Below is a small trained network, with its code and all its weights. Each question gives an input and a class and asks what happens when units are switched off, that is, made to give their printed mean instead of their output.

import numpy as np


def w(rows, s, z=0):
    codes = np.array(rows[::2]) - 128.0
    scale = np.full(codes.shape[1], s)
    scale[-1] = z or s
    return codes * scale


def f(y):
    return np.maximum(y, 0)


def log_softmax(a):
    a = a - a.max(-1, keepdims=True)
    return a - np.log(np.exp(a).sum(-1, keepdims=True))


def net(x, mask):
    res = np.array(x, float).reshape(1, 4) / 4 @ E
    y = f(res @ A[0][:, :-1].T + A[0][:, -1])
    res = res + np.where(mask, y, B[0][:, -1]) @ B[0][:, :-1]
    return log_softmax(res[-1] @ U[:, :-1].T + U[:, -1])


A, B = {}, {}
E = w([
[160,88,51,116],'x0',
[124,184,70,9],'x1',
[146,118,111,126],'x2',
[71,80,146,75],'x3',
],0.011)
A[0] = w([
[114,157,139,45,36],'neuron 0',
[166,190,127,84,47],'neuron 1',
[74,149,176,83,201],'neuron 2',
[144,87,106,100,253],'neuron 3',
[140,87,181,225,176],'neuron 4',
[157,217,195,44,171],'neuron 5',
[28,7,162,36,161],'neuron 6',
[125,100,20,149,206],'neuron 7',
[143,31,174,181,80],'neuron 8',
[102,149,23,41,183],'neuron 9',
],0.011,0.0039)
B[0] = w([
[115,106,66,114,180],'neuron 0',
[126,57,90,114,167],'neuron 1',
[162,77,177,182,198],'neuron 2',
[51,102,183,162,191],'neuron 3',
[74,64,75,99,253],'neuron 4',
[55,100,109,153,211],'neuron 5',
[185,114,100,241,243],'neuron 6',
[63,119,254,215,208],'neuron 7',
[94,117,56,65,214],'neuron 8',
[98,65,107,139,254],'neuron 9',
],0.0086,0.0096)
U = w([
[102,101,66,93,135],'0',
[93,133,148,160,242],'1',
[148,131,108,186,235],'2',
[56,152,179,167,131],'3',
[146,140,158,106,99],'4',
[140,245,126,126,2],'5',
[215,104,156,74,10],'6',
[204,234,147,82,45],'7',
],0.013,0.0045)

Each question gives the input, the list of numbers given to net, and the class t.
The units are the neurons (one row each of A and B). Each row of codes is followed by its name. A weight is (code - 128) times the scale printed after its matrix; where a second scale follows, it is the last column's (A, B and U).
mask holds one flag per neuron, in row order. A switched-off neuron (its flag False) gives its mean, the last column of its row in B, instead of its output. The means were averaged over made-up inputs and are rounded, as every weight is.
A unit's drop is (log p(t) with every unit on - log p(t) with that unit switched off) / (log p(t) with every unit on - log p(t) with every unit switched off).
The circuit of an input: a set's keep is (log p(t) with only the set's units on - log p(t) with every unit switched off) / (log p(t) with every unit on - log p(t) with every unit switched off). Starting from all 10 units, units are removed one at a time, each time the one whose removal leaves the highest keep (on an exact tie, the one counted first), for as long as the keep stays at least 0.8.
units of the circuit, in order: the units of the circuit, biggest drop first
most important unit: the unit with the biggest drop
k most important neurons: the k neurons with the biggest drops, biggest first
drop when u is switched off: that unit's drop, to one decimal
input [-6,-8,-1,2], class 0: units of the circuit, in order => (neuron 4; neuron 8)
input [6,6,-8,3], class 1: units of the circuit, in order => (neuron 7; neuron 8)
input [-1,-8,-4,-1], class 0: 2 most important neurons => (neuron 4; neuron 8)
input [6,5,-8,2], class 1: units of the circuit, in order => (neuron 7; neuron 4)
input [-1,1,-1,8], class 2: most important neuron => (neuron 6)
input [-6,-2,-5,7], class 2: units of the circuit, in order => (neuron 6; neuron 7)
input [2,-8,3,-8], class 0: 3 most important neurons => (neuron 4; neuron 8; neuron 6)
input [5,-3,3,-1], class 3: units of the circuit, in order => (neuron 7; neuron 6)
input [-4,6,2,7], class 2: 3 most important neurons => (neuron 6; neuron 2; neuron 4)
input [-1,-5,-4,4], class 0: units of the circuit, in order => (neuron 8; neuron 7)
input [1,5,0,6], class 2: 2 most important neurons => (neuron 6; neuron 4)
input [4,5,6,6], class 1: 2 most important neurons => (neuron 7; neuron 3)
input [2,1,8,6], class 1: 2 most important neurons => (neuron 3; neuron 7)
input [8,2,5,6], class 3: 2 most important neurons => (neuron 7; neuron 3)
input [-2,-8,-1,-4], class 0: most important unit => neuron 4
input [-1,-4,0,6], class 2: 2 most important neurons => (neuron 6; neuron 7)
input [-1,-8,-5,8], class 0: 3 most important neurons => (neuron 8; neuron 4; neuron 7)
input [6,-8,-3,-6], class 0: drop when neuron 4 is switched off => 0.5
input [0,-1,1,7], class 2: drop when neuron 7 is switched off => 0.1
input [8,1,1,8], class 2: drop when neuron 1 is switched off => 0.0
input [7,-1,1,6], class 3: units of the circuit, in order => (neuron 7)
input [2,-4,2,0], class 0: drop when neuron 2 is switched off => 0.2
